Here is a tiny trained network, its code and every weight. The questions are about switching its units off for an input and a class, where a switched-off unit gives its printed mean instead of its output.

import numpy as np


def w(rows, s, z=0):
    codes = np.array(rows[::2]) - 128.0
    scale = np.full(codes.shape[1], s)
    scale[-1] = z or s
    return codes * scale


def f(y):
    return y / 2 * (1 + np.tanh(0.7978845608 * (y + 0.044715 * y**3)))


def log_softmax(a):
    a = a - a.max(-1, keepdims=True)
    return a - np.log(np.exp(a).sum(-1, keepdims=True))


def net(x, mask):
    res = np.array(x, float).reshape(1, 5) / 4 @ E
    y = f(res @ A[0][:, :-1].T + A[0][:, -1])
    res = res + np.where(mask, y, B[0][:, -1]) @ B[0][:, :-1]
    return log_softmax(res[-1] @ U[:, :-1].T + U[:, -1])


A, B = {}, {}
E = w([
[103,101,255,121],'x0',
[175,211,136,179],'x1',
[244,107,169,68],'x2',
[182,68,166,218],'x3',
[129,153,89,152],'x4',
],0.0062)
A[0] = w([
[132,135,146,135,140],'neuron 0',
[138,134,156,124,146],'neuron 1',
[91,110,141,70,153],'neuron 2',
[131,146,190,143,128],'neuron 3',
[157,134,155,129,133],'neuron 4',
[161,116,153,113,112],'neuron 5',
[126,149,111,98,162],'neuron 6',
[106,134,125,143,109],'neuron 7',
[119,129,122,135,117],'neuron 8',
[109,77,120,131,107],'neuron 9',
[179,125,212,87,4],'neuron 10',
[125,145,88,108,113],'neuron 11',
[122,133,97,125,93],'neuron 12',
[114,144,143,154,93],'neuron 13',
[123,118,116,132,75],'neuron 14',
[82,85,136,70,116],'neuron 15',
[189,123,180,127,137],'neuron 16',
[185,195,28,97,110],'neuron 17',
[170,106,161,111,133],'neuron 18',
[143,144,184,136,118],'neuron 19',
[101,127,132,138,133],'neuron 20',
[203,31,16,80,92],'neuron 21',
[112,97,133,115,115],'neuron 22',
[169,114,144,96,121],'neuron 23',
[130,143,105,107,121],'neuron 24',
[125,153,88,99,127],'neuron 25',
[88,192,33,13,114],'neuron 26',
[130,146,100,102,125],'neuron 27',
[168,166,163,147,51],'neuron 28',
[131,131,108,117,87],'neuron 29',
[102,136,58,138,64],'neuron 30',
[129,134,137,112,171],'neuron 31',
[150,84,97,126,66],'neuron 32',
[126,141,139,143,122],'neuron 33',
[126,127,120,128,96],'neuron 34',
[148,126,149,116,111],'neuron 35',
[214,107,199,84,131],'neuron 36',
[102,149,130,154,128],'neuron 37',
[52,75,167,7,133],'neuron 38',
[79,113,147,123,70],'neuron 39',
[129,144,103,107,125],'neuron 40',
],0.016,0.0035)
B[0] = w([
[125,110,122,122,131],'neuron 0',
[121,105,138,120,135],'neuron 1',
[157,74,119,109,158],'neuron 2',
[93,63,116,126,146],'neuron 3',
[140,119,144,101,140],'neuron 4',
[134,150,173,116,141],'neuron 5',
[141,113,152,154,153],'neuron 6',
[130,128,103,142,132],'neuron 7',
[127,129,118,134,128],'neuron 8',
[133,145,94,78,139],'neuron 9',
[39,94,189,167,160],'neuron 10',
[125,128,146,164,154],'neuron 11',
[114,135,135,152,138],'neuron 12',
[123,102,99,148,129],'neuron 13',
[120,140,126,125,123],'neuron 14',
[174,87,108,89,161],'neuron 15',
[136,122,169,66,166],'neuron 16',
[210,95,117,190,235],'neuron 17',
[149,165,177,106,153],'neuron 18',
[94,76,132,115,144],'neuron 19',
[134,127,95,135,135],'neuron 20',
[94,252,40,138,214],'neuron 21',
[141,134,111,102,133],'neuron 22',
[129,172,180,130,150],'neuron 23',
[133,129,148,147,143],'neuron 24',
[136,126,152,164,162],'neuron 25',
[149,118,183,252,244],'neuron 26',
[139,131,154,154,150],'neuron 27',
[129,94,116,97,142],'neuron 28',
[122,139,142,142,130],'neuron 29',
[65,120,144,171,167],'neuron 30',
[133,114,137,134,138],'neuron 31',
[115,174,110,122,136],'neuron 32',
[128,111,110,133,129],'neuron 33',
[124,134,131,130,125],'neuron 34',
[129,128,159,123,133],'neuron 35',
[127,176,230,94,193],'neuron 36',
[133,110,85,162,140],'neuron 37',
[176,28,104,56,203],'neuron 38',
[154,128,85,140,139],'neuron 39',
[133,128,147,150,146],'neuron 40',
],0.049,0.011)
U = w([
[130,179,148,126,2],'0',
[59,188,48,178,149],'1',
[201,59,117,118,195],'2',
[129,122,243,70,124],'3',
[175,185,168,247,139],'4',
[177,253,130,78,119],'5',
],0.0048,0.0073)

Each question gives the input, the list of numbers given to net, and the class t.
The units are the neurons (one row each of A and B). Each row of codes is followed by its name. A weight is (code - 128) times the scale printed after its matrix; where a second scale follows, it is the last column's (A, B and U).
mask holds one flag per neuron, in row order. A switched-off neuron (its flag False) gives its mean, the last column of its row in B, instead of its output. The means were averaged over made-up inputs and are rounded, as every weight is.
A unit's drop is (log p(t) with every unit on - log p(t) with that unit switched off) / (log p(t) with every unit on - log p(t) with every unit switched off).
The circuit of an input: a set's keep is (log p(t) with only the set's units on - log p(t) with every unit switched off) / (log p(t) with every unit on - log p(t) with every unit switched off). Starting from the 12 units with the biggest drops (on a tie, the unit counted first), units are removed one at a time, each time the one whose removal leaves the highest keep (on an exact tie, the one counted first), for as long as the keep stays at least 0.8.
circuit, biggest first: the units of the circuit, biggest drop first
k most important neurons: the k neurons with the biggest drops, biggest first
drop when u is switched off: that unit's drop, to one decimal
input [1,3,-6,1,8], class 1: most important neuron : (neuron 26)
input [1,4,6,-3,8], class 3: circuit, biggest first : (neuron 21; neuron 36)
input [3,3,-6,4,-4], class 1: 2 most important neurons : (neuron 38; neuron 17)
input [2,7,3,-3,4], class 3: circuit, biggest first : (neuron 26; neuron 21)
input [3,3,-3,0,0], class 1: circuit, biggest first : (neuron 17; neuron 26; neuron 36)
input [8,-8,4,-4,3], class 2: 3 most important neurons : (neuron 38; neuron 15; neuron 2)
input [2,0,-5,-5,0], class 2: 2 most important neurons : (neuron 38; neuron 21)
input [-1,-8,1,-2,6], class 2: 4 most important neurons : (neuron 38; neuron 15; neuron 2; neuron 36)
input [-5,-7,2,1,0], class 1: 2 most important neurons : (neuron 21; neuron 36)
input [5,-2,-7,6,5], class 1: 2 most important neurons : (neuron 38; neuron 17)
input [6,7,-7,3,-6], class 1: drop when neuron 15 is switched off : 0.2
input [-2,-8,1,-8,1], class 2: drop when neuron 38 is switched off : 5.5
input [1,-7,8,-4,7], class 5: drop when neuron 19 is switched off : 0.1
input [0,-6,2,-1,-1], class 2: circuit, biggest first : (neuron 38)
input [-4,-3,-5,3,-3], class 1: drop when neuron 26 is switched off : 0.1
